Below is a small trained network, with its code and all its weights. Each question gives an input and a class and asks what happens when units are switched off, that is, made to give their printed mean instead of their output.

import numpy as np


def w(rows, s, z=0):
    codes = np.array(rows[::2]) - 128.0
    scale = np.full(codes.shape[1], s)
    scale[-1] = z or s
    return codes * scale


def f(y):
    return y / 2 * (1 + np.tanh(0.7978845608 * (y + 0.044715 * y**3)))


def log_softmax(a):
    a = a - a.max(-1, keepdims=True)
    return a - np.log(np.exp(a).sum(-1, keepdims=True))


def net(x, mask):
    res = np.array(x, float).reshape(1, 4) / 4 @ E
    y = f(res @ A[0][:, :-1].T + A[0][:, -1])
    res = res + np.where(mask, y, B[0][:, -1]) @ B[0][:, :-1]
    return log_softmax(res[-1] @ U[:, :-1].T + U[:, -1])


A, B = {}, {}
E = w([
[138,135,149,77,170,192,174,74,168,148],'x0',
[50,105,124,46,104,112,187,163,139,105],'x1',
[174,77,196,93,91,131,121,117,105,109],'x2',
[96,73,133,132,253,131,87,110,164,156],'x3',
],0.016)
A[0] = w([
[192,97,234,39,103,83,124,112,133,102,113],'neuron 0',
[93,157,92,98,121,114,172,151,127,105,103],'neuron 1',
[150,86,130,203,139,120,149,106,90,105,128],'neuron 2',
[206,217,166,81,34,154,146,123,61,98,146],'neuron 3',
[32,48,110,167,145,159,113,84,137,213,50],'neuron 4',
[143,143,160,125,157,186,145,108,227,136,108],'neuron 5',
[152,34,204,111,193,102,100,156,58,134,158],'neuron 6',
[130,187,78,178,103,75,131,208,66,153,179],'neuron 7',
[66,167,26,139,98,93,130,153,124,177,254],'neuron 8',
[170,124,170,205,110,127,6,146,71,145,219],'neuron 9',
[145,20,254,91,161,118,158,138,112,117,193],'neuron 10',
[147,91,191,73,171,185,122,90,159,225,144],'neuron 11',
[201,71,225,106,88,135,157,141,71,97,199],'neuron 12',
],0.0092,0.004)
B[0] = w([
[165,174,141,183,61,142,83,96,119,128,212],'neuron 0',
[82,141,108,123,147,135,118,173,109,127,169],'neuron 1',
[114,155,159,132,89,147,116,127,93,179,154],'neuron 2',
[131,77,169,64,115,55,55,148,90,53,248],'neuron 3',
[50,104,111,102,137,71,148,131,144,101,186],'neuron 4',
[123,125,101,130,149,137,143,141,156,149,194],'neuron 5',
[177,184,75,141,114,137,153,157,108,134,197],'neuron 6',
[135,127,71,136,136,121,179,100,189,212,209],'neuron 7',
[61,94,123,102,210,137,163,119,115,203,203],'neuron 8',
[205,227,100,198,98,162,98,151,141,122,223],'neuron 9',
[161,191,119,166,117,139,120,109,126,137,226],'neuron 10',
[88,254,68,197,134,180,122,137,184,174,230],'neuron 11',
[238,184,177,166,54,146,74,60,62,122,227],'neuron 12',
],0.01,0.017)
U = w([
[120,216,38,153,169,190,157,133,159,228,251],'0',
[50,1,126,70,183,85,148,163,125,98,11],'1',
[218,169,214,142,38,136,81,111,52,24,82],'2',
],0.0075,0.0017)

Each question gives the input, the list of numbers given to net, and the class t.
The units are the neurons (one row each of A and B). Each row of codes is followed by its name. A weight is (code - 128) times the scale printed after its matrix; where a second scale follows, it is the last column's (A, B and U).
mask holds one flag per neuron, in row order. A switched-off neuron (its flag False) gives its mean, the last column of its row in B, instead of its output. The means were averaged over made-up inputs and are rounded, as every weight is.
A unit's drop is (log p(t) with every unit on - log p(t) with that unit switched off) / (log p(t) with every unit on - log p(t) with every unit switched off).
The circuit of an input: a set's keep is (log p(t) with only the set's units on - log p(t) with every unit switched off) / (log p(t) with every unit on - log p(t) with every unit switched off). Starting from the 12 units with the biggest drops (on a tie, the unit counted first), units are removed one at a time, each time the one whose removal leaves the highest keep (on an exact tie, the one counted first), for as long as the keep stays at least 0.8.
circuit, biggest first: the units of the circuit, biggest drop first
top k neurons: the k neurons with the biggest drops, biggest first
drop of u: that unit's drop, to one decimal
input [-6,-5,-1,-2], class 0: circuit, biggest first	(neuron 7)
input [0,-4,1,0], class 2: top 2 neurons	(neuron 11; neuron 8)
input [-6,0,-2,-6], class 0: top 2 neurons	(neuron 7; neuron 8)
input [3,-3,-3,-8], class 2: top 2 neurons	(neuron 3; neuron 4)
input [-7,6,1,-1], class 1: top 2 neurons	(neuron 11; neuron 9)
input [-5,6,-1,-2], class 1: top 2 neurons	(neuron 11; neuron 9)
input [-7,-4,1,1], class 0: top 2 neurons	(neuron 3; neuron 7)
input [1,-4,0,-1], class 2: top 3 neurons	(neuron 11; neuron 8; neuron 7)
input [-6,-8,0,0], class 0: top 3 neurons	(neuron 7; neuron 3; neuron 12)
input [-1,3,-6,3], class 1: drop of neuron 11	0.2
input [0,4,-8,4], class 1: drop of neuron 11	0.1
input [7,-1,-1,-4], class 2: drop of neuron 7	0.3
